Here is a tiny trained network, its code and every weight. The questions are about switching its units off for an input and a target symbol, where a switched-off unit gives its printed mean instead of its output.

import numpy as np


def w(rows, s, z=0):
    codes = np.array(rows[::2]) - 128.0
    scale = np.full(codes.shape[1], s)
    scale[-1] = z or s
    return codes * scale


def norm(h):
    return h / np.sqrt((h * h).mean(-1, keepdims=True) + 1e-5)


def f(y):
    return y / 2 * (1 + np.tanh(0.7978845608 * (y + 0.044715 * y**3)))


def softmax(a):
    e = np.exp(a - a.max(-1, keepdims=True))
    return e / e.sum(-1, keepdims=True)


def log_softmax(a):
    a = a - a.max(-1, keepdims=True)
    return a - np.log(np.exp(a).sum(-1, keepdims=True))


def net(x, mask):
    ids = ['βγεζθστψ'.index(c) for c in x.split()]
    T = len(ids)
    res = E[ids] + P[:T]
    r = norm(res)
    for j in range(2):
        rows = slice(4 * j, 4 * j + 4)
        q, k, v = (r @ M[0][rows].T for M in (Q, K, V))
        z = softmax(np.where(np.tri(T) > 0, q @ k.T / 4**0.5, -1e9)) @ v
        o = O[0][rows]
        res = res + np.where(mask[j], z, o[:, -1]) @ o[:, :-1]
    y = f(norm(res) @ A[0][:, :-1].T + A[0][:, -1])
    res = res + np.where(mask[2:6], y, B[0][:, -1]) @ B[0][:, :-1]
    return log_softmax(norm(res)[-1] @ U[:, :-1].T + U[:, -1])


Q, K, V, O, A, B = {}, {}, {}, {}, {}, {}
E = w([
[135,72,144],'β',
[140,96,112],'γ',
[113,117,102],'ε',
[117,87,123],'ζ',
[123,104,144],'θ',
[110,2,141],'σ',
[142,123,105],'τ',
[111,129,132],'ψ',
],0.0076)
P = w([
[134,159,165],'0',
[68,39,156],'1',
[148,132,7],'2',
[102,147,160],'3',
[69,44,154],'4',
[150,138,3],'5',
[112,165,150],'6',
],0.0051)
Q[0] = w([
[128,43,91],'h0',
[134,204,153],'h0',
[220,92,7],'h0',
[84,76,232],'h0',
[152,174,86],'h1',
[131,164,38],'h1',
[191,131,51],'h1',
[151,150,95],'h1',
],0.012)
K[0] = w([
[187,32,132],'h0',
[81,199,102],'h0',
[255,125,130],'h0',
[24,73,152],'h0',
[179,239,65],'h1',
[141,229,137],'h1',
[152,222,155],'h1',
[156,214,158],'h1',
],0.0089)
V[0] = w([
[2,153,48],'h0',
[136,64,176],'h0',
[134,97,52],'h0',
[119,68,174],'h0',
[179,89,217],'h1',
[221,147,104],'h1',
[47,63,10],'h1',
[159,161,94],'h1',
],0.0054)
O[0] = w([
[57,116,157,140],'h0',
[184,126,106,251],'h0',
[63,164,22,152],'h0',
[221,185,78,254],'h0',
[17,171,186,193],'h1',
[100,2,174,13],'h1',
[188,174,174,243],'h1',
[124,62,134,34],'h1',
],0.0041,0.0026)
A[0] = w([
[175,157,58,205],'n0',
[127,43,48,45],'n1',
[154,205,87,77],'n2',
[100,139,2,2],'n3',
],0.006,0.003)
B[0] = w([
[120,143,85,252],'n0',
[65,184,232,171],'n1',
[97,56,160,161],'n2',
[179,169,254,159],'n3',
],0.0071,0.0028)
U = w([
[32,17,151,211],'β',
[193,43,152,246],'γ',
[3,148,75,77],'ε',
[129,176,67,36],'ζ',
[58,168,212,252],'θ',
[169,189,214,125],'σ',
[132,129,64,18],'τ',
[213,135,140,85],'ψ',
],0.011,0.0023)

Each question gives the input, a string of symbols that net reads in full, and the target symbol t.
The units are the heads (4 rows each of Q, K, V and O) and the neurons (one row each of A and B). Each row of codes is followed by its name. A weight is (code - 128) times the scale printed after its matrix; where a second scale follows, it is the last column's (O, A, B and U).
mask holds one flag per unit, heads first, then neurons. A switched-off unit (its flag False) gives its mean, the last column of its rows in O or B, instead of its output. The means were averaged over made-up inputs and are rounded, as every weight is.
A unit's drop is (log p(t) with every unit on - log p(t) with that unit switched off) / (log p(t) with every unit on - log p(t) with every unit switched off).
The circuit of an input: a set's keep is (log p(t) with only the set's units on - log p(t) with every unit switched off) / (log p(t) with every unit on - log p(t) with every unit switched off). Starting from all 6 units, units are removed one at a time, each time the one whose removal leaves the highest keep (on an exact tie, the one counted first), for as long as the keep stays at least 0.8.
circuit, biggest first: the units of the circuit, biggest drop first
unit that matters most: the unit with the biggest drop
k most important neurons: the k neurons with the biggest drops, biggest first
heads that matter: for each layer, one digit per head in row order, 1 if its drop is at least 0.15 and else 0, layers parted by /
input θ ψ ψ, target θ: circuit, biggest first -> n3, h0, h1, n1
input τ β ζ τ σ γ, target β: circuit, biggest first -> h1, h0, n1
input ζ γ ψ σ, target γ: 3 most important neurons -> n0, n3, n2
input ε τ ζ θ ζ, target θ: unit that matters most -> n1
input θ ζ θ, target θ: circuit, biggest first -> n3, h1, n1
input τ ε σ τ σ ζ, target β: circuit, biggest first -> h1, n1
input γ θ β ψ ε, target σ: circuit, biggest first -> n3, h1
input β γ σ β γ, target ζ: 2 most important neurons -> n0, n3
input ψ ζ σ θ γ β, target ε: circuit, biggest first -> h1, n1
input γ ε σ θ ε, target σ: circuit, biggest first -> n3, h1
input θ ψ ψ ζ ζ σ, target θ: heads that matter -> 00
input ψ ψ γ ψ σ σ β, target ψ: 2 most important neurons -> n1, n3
input ε ε σ τ, target ε: 2 most important neurons -> n3, n2
input γ σ θ τ ψ, target ε: circuit, biggest first -> n3, h1
input θ ψ θ β γ θ, target θ: most important neuron -> n3
input θ σ τ β ε τ, target θ: circuit, biggest first -> h0, n1, n3, h1
input σ ζ β β θ ζ ε, target ε: circuit, biggest first -> h0, n1
input ψ τ ε θ σ σ β, target ψ: heads that matter -> 01
input ζ ζ β β β σ, target σ: 3 most important neurons -> n3, n1, n2
input τ β σ ζ ε ζ, target β: circuit, biggest first -> h1
input τ γ ε ψ σ σ, target β: 2 most important neurons -> n1, n3
